Below is a small trained network, with its code and all its weights. Each question gives an input and a class and asks what happens when units are switched off, that is, made to give their printed mean instead of their output.

import numpy as np


def w(rows, s, z=0):
    codes = np.array(rows[::2]) - 128.0
    scale = np.full(codes.shape[1], s)
    scale[-1] = z or s
    return codes * scale


def f(y):
    return np.maximum(y, 0)


def log_softmax(a):
    a = a - a.max(-1, keepdims=True)
    return a - np.log(np.exp(a).sum(-1, keepdims=True))


def net(x, mask):
    res = np.array(x, float).reshape(1, 7) / 4 @ E
    y = f(res @ A[0][:, :-1].T + A[0][:, -1])
    res = res + np.where(mask, y, B[0][:, -1]) @ B[0][:, :-1]
    return log_softmax(res[-1] @ U[:, :-1].T + U[:, -1])


A, B = {}, {}
E = w([
[131,127,130],'x0',
[194,248,163],'x1',
[167,139,31],'x2',
[131,128,125],'x3',
[129,128,130],'x4',
[251,102,162],'x5',
[128,128,127],'x6',
],0.012)
A[0] = w([
[123,67,104,64],'neuron 1',
[102,93,187,93],'neuron 2',
[137,131,57,114],'neuron 3',
[65,74,97,123],'neuron 4',
[125,103,129,2],'neuron 5',
[84,111,214,102],'neuron 6',
[150,5,145,122],'neuron 7',
[193,80,122,80],'neuron 8',
[115,134,163,94],'neuron 9',
[174,80,185,76],'neuron 10',
],0.016,0.0065)
B[0] = w([
[196,151,164,187],'neuron 1',
[148,67,94,188],'neuron 2',
[175,55,52,189],'neuron 3',
[128,193,129,232],'neuron 4',
[189,173,176,132],'neuron 5',
[169,85,119,214],'neuron 6',
[149,192,170,252],'neuron 7',
[7,128,113,193],'neuron 8',
[153,117,70,154],'neuron 9',
[66,137,77,194],'neuron 10',
],0.011,0.013)
U = w([
[212,217,168,56],'0',
[136,107,136,254],'1',
[21,106,108,139],'2',
[214,4,108,51],'3',
],0.013,0.0092)

Each question gives the input, the list of numbers given to net, and the class t.
The units are the neurons (one row each of A and B). Each row of codes is followed by its name. A weight is (code - 128) times the scale printed after its matrix; where a second scale follows, it is the last column's (A, B and U).
mask holds one flag per neuron, in row order. A switched-off neuron (its flag False) gives its mean, the last column of its row in B, instead of its output. The means were averaged over made-up inputs and are rounded, as every weight is.
A unit's drop is (log p(t) with every unit on - log p(t) with that unit switched off) / (log p(t) with every unit on - log p(t) with every unit switched off).
The circuit of an input: a set's keep is (log p(t) with only the set's units on - log p(t) with every unit switched off) / (log p(t) with every unit on - log p(t) with every unit switched off). Starting from all 10 units, units are removed one at a time, each time the one whose removal leaves the highest keep (on an exact tie, the one counted first), for as long as the keep stays at least 0.8.
circuit, biggest first: the units of the circuit, biggest drop first
most important unit: the unit with the biggest drop
k most important neurons: the k neurons with the biggest drops, biggest first
input [-7,-7,-2,-1,-2,-5,3], class 0: most important unit => neuron 4
input [-1,6,-5,-5,3,8,0], class 2: circuit, biggest first => (neuron 10; neuron 8; neuron 7)
input [1,-2,-6,3,7,-1,-2], class 3: 3 most important neurons => (neuron 6; neuron 2; neuron 8)
input [-8,1,-3,2,6,-1,-6], class 3: circuit, biggest first => (neuron 7; neuron 8)
input [6,-5,1,-1,-4,2,6], class 0: circuit, biggest first => (neuron 7; neuron 1)
input [-3,-1,-3,0,-7,1,4], class 3: 2 most important neurons => (neuron 8; neuron 4)
input [-1,-3,-5,0,1,1,-1], class 3: 3 most important neurons => (neuron 2; neuron 6; neuron 8)
input [-1,7,8,6,-3,-5,-7], class 3: 2 most important neurons => (neuron 3; neuron 7)
input [-5,-7,6,-6,-7,-2,-7], class 0: circuit, biggest first => (neuron 4; neuron 1)
input [-2,-6,6,-7,-5,-6,2], class 1: circuit, biggest first => (neuron 4; neuron 3; neuron 1)
input [-4,5,-5,-7,6,-5,-2], class 1: circuit, biggest first => (neuron 7; neuron 8; neuron 4)
input [-4,5,-6,5,-6,8,-1], class 2: 2 most important neurons => (neuron 10; neuron 8)
input [5,-6,4,-1,-4,6,-4], class 0: 2 most important neurons => (neuron 7; neuron 1)
input [3,-3,7,3,3,-6,-4], class 3: circuit, biggest first => (neuron 3)
input [2,-6,-7,8,8,-3,2], class 1: circuit, biggest first => (neuron 7; neuron 6)
input [-8,-7,6,-3,6,-7,7], class 0: 3 most important neurons => (neuron 4; neuron 1; neuron 8)
input [-2,-8,-7,-1,-1,-1,6], class 0: circuit, biggest first => (neuron 7; neuron 4)
input [6,-6,-4,4,8,-2,-7], class 0: 2 most important neurons => (neuron 4; neuron 7)
input [7,-7,4,-1,8,-4,4], class 0: circuit, biggest first => (neuron 4; neuron 1)
input [-8,-5,0,5,-2,2,6], class 0: circuit, biggest first => (neuron 7; neuron 1)
input [4,5,7,1,-5,-2,4], class 3: 4 most important neurons => (neuron 3; neuron 7; neuron 4; neuron 8)
input [3,1,-5,7,-5,-7,-1], class 1: circuit, biggest first => (neuron 8)
input [4,-4,3,8,7,6,2], class 1: 4 most important neurons => (neuron 7; neuron 1; neuron 8; neuron 4)
input [6,-3,5,7,1,5,5], class 1: 2 most important neurons => (neuron 8; neuron 7)
